Below are the code and all the weights of a small trained network. Each question names an input and a class and asks about switching units off, where a switched-off unit gives its printed mean instead of its output.

import numpy as np


def w(rows, s, z=0):
    codes = np.array(rows[::2]) - 128.0
    scale = np.full(codes.shape[1], s)
    scale[-1] = z or s
    return codes * scale


def f(y):
    return np.maximum(y, 0)


def log_softmax(a):
    a = a - a.max(-1, keepdims=True)
    return a - np.log(np.exp(a).sum(-1, keepdims=True))


def net(x, mask):
    res = np.array(x, float).reshape(1, 3) / 4 @ E
    y = f(res @ A[0][:, :-1].T + A[0][:, -1])
    res = res + np.where(mask, y, B[0][:, -1]) @ B[0][:, :-1]
    return log_softmax(res[-1] @ U[:, :-1].T + U[:, -1])


A, B = {}, {}
E = w([
[148,114,127,137,59,214,189,124,52],'x0',
[1,140,131,141,131,131,129,126,158],'x1',
[128,124,130,41,175,113,119,125,108],'x2',
],0.0067)
A[0] = w([
[22,125,127,119,136,115,127,126,152,252],'n1',
[28,125,137,181,127,115,125,134,161,162],'n2',
[249,123,125,131,148,94,115,125,148,144],'n3',
[121,122,116,129,127,133,133,119,134,122],'n4',
[109,128,124,69,142,138,132,130,107,139],'n5',
[42,130,126,214,125,104,123,129,195,137],'n6',
[252,129,129,102,126,142,141,129,90,250],'n7',
[137,123,135,154,120,126,126,128,125,148],'n8',
[151,131,129,163,61,207,155,134,49,155],'n9',
[105,125,128,65,142,139,128,126,105,135],'n10',
[108,135,132,120,135,120,119,131,134,156],'n11',
[171,121,132,197,59,189,146,123,74,172],'n12',
[110,126,129,84,137,131,128,129,107,133],'n13',
[123,125,127,129,124,128,127,128,126,124],'n14',
[176,127,120,119,129,105,113,129,131,126],'n15',
[96,123,126,44,146,139,129,127,93,138],'n16',
[80,128,127,119,130,123,125,130,134,203],'n17',
[104,135,130,151,127,121,125,131,148,136],'n18',
],0.014,0.0033)
B[0] = w([
[69,156,174,79,253,193,89,114,89,241],'n1',
[47,168,112,157,160,117,107,112,230,230],'n2',
[171,168,218,184,109,58,96,183,155,204],'n3',
[141,135,129,129,142,120,135,153,144,134],'n4',
[102,146,153,95,89,120,157,140,100,161],'n5',
[92,122,22,113,134,133,67,102,237,235],'n6',
[231,64,136,136,52,62,35,121,81,246],'n7',
[74,147,129,140,65,126,127,129,99,149],'n8',
[179,38,90,188,161,165,222,49,140,254],'n9',
[97,143,147,92,90,113,163,146,97,162],'n10',
[123,96,149,97,159,149,121,117,113,155],'n11',
[163,176,22,212,103,198,201,176,75,250],'n12',
[104,139,140,104,101,116,153,142,105,153],'n13',
[133,135,123,129,134,120,131,143,133,131],'n14',
[140,140,202,168,128,118,116,126,145,159],'n15',
[85,149,152,78,77,106,176,154,85,174],'n16',
[94,133,153,102,170,151,118,123,120,182],'n17',
[129,114,99,113,135,130,116,121,162,160],'n18',
],0.026,0.0089)
U = w([
[87,144,119,94,193,135,3,82,204,88],'0',
[81,169,214,56,143,128,150,158,71,230],'1',
[138,149,82,157,77,94,84,154,171,128],'2',
[186,51,93,172,82,141,171,118,77,111],'3',
[154,138,173,147,172,101,94,142,163,1],'4',
[177,114,214,145,78,27,11,182,126,168],'5',
[110,134,71,170,167,184,174,90,154,147],'6',
[128,64,126,75,74,100,157,112,98,94],'7',
],0.0064,0.0018)

Each question gives the input, the list of numbers given to net, and the class t.
The units are the neurons (one row each of A and B). Each row of codes is followed by its name. A weight is (code - 128) times the scale printed after its matrix; where a second scale follows, it is the last column's (A, B and U).
mask holds one flag per neuron, in row order. A switched-off neuron (its flag False) gives its mean, the last column of its row in B, instead of its output. The means were averaged over made-up inputs and are rounded, as every weight is.
A unit's drop is (log p(t) with every unit on - log p(t) with that unit switched off) / (log p(t) with every unit on - log p(t) with every unit switched off).
The circuit of an input: a set's keep is (log p(t) with only the set's units on - log p(t) with every unit switched off) / (log p(t) with every unit on - log p(t) with every unit switched off). Starting from the 12 units with the biggest drops (on a tie, the unit counted first), units are removed one at a time, each time the one whose removal leaves the highest keep (on an exact tie, the one counted first), for as long as the keep stays at least 0.8.
circuit, biggest first: the units of the circuit, biggest drop first
k most important neurons: the k neurons with the biggest drops, biggest first
drop of u: that unit's drop, to one decimal
input [3,6,-3], class 0: circuit, biggest first => n6, n1
input [-1,-2,-5], class 3: 3 most important neurons => n2, n1, n6
input [5,7,3], class 1: circuit, biggest first => n16, n1, n10
input [5,-5,8], class 5: circuit, biggest first => n7
input [-2,-3,-7], class 2: circuit, biggest first => n9, n1
input [0,2,-5], class 0: circuit, biggest first => n9, n6
input [-1,-1,7], class 5: 3 most important neurons => n1, n12, n9
input [-7,-2,-2], class 0: 2 most important neurons => n7, n12
input [0,7,2], class 0: drop of n7 => 0.0
input [-1,-7,-4], class 5: drop of n3 => 0.4
input [-5,-3,-6], class 5: drop of n12 => 0.3
input [7,5,6], class 1: drop of n6 => 0.2
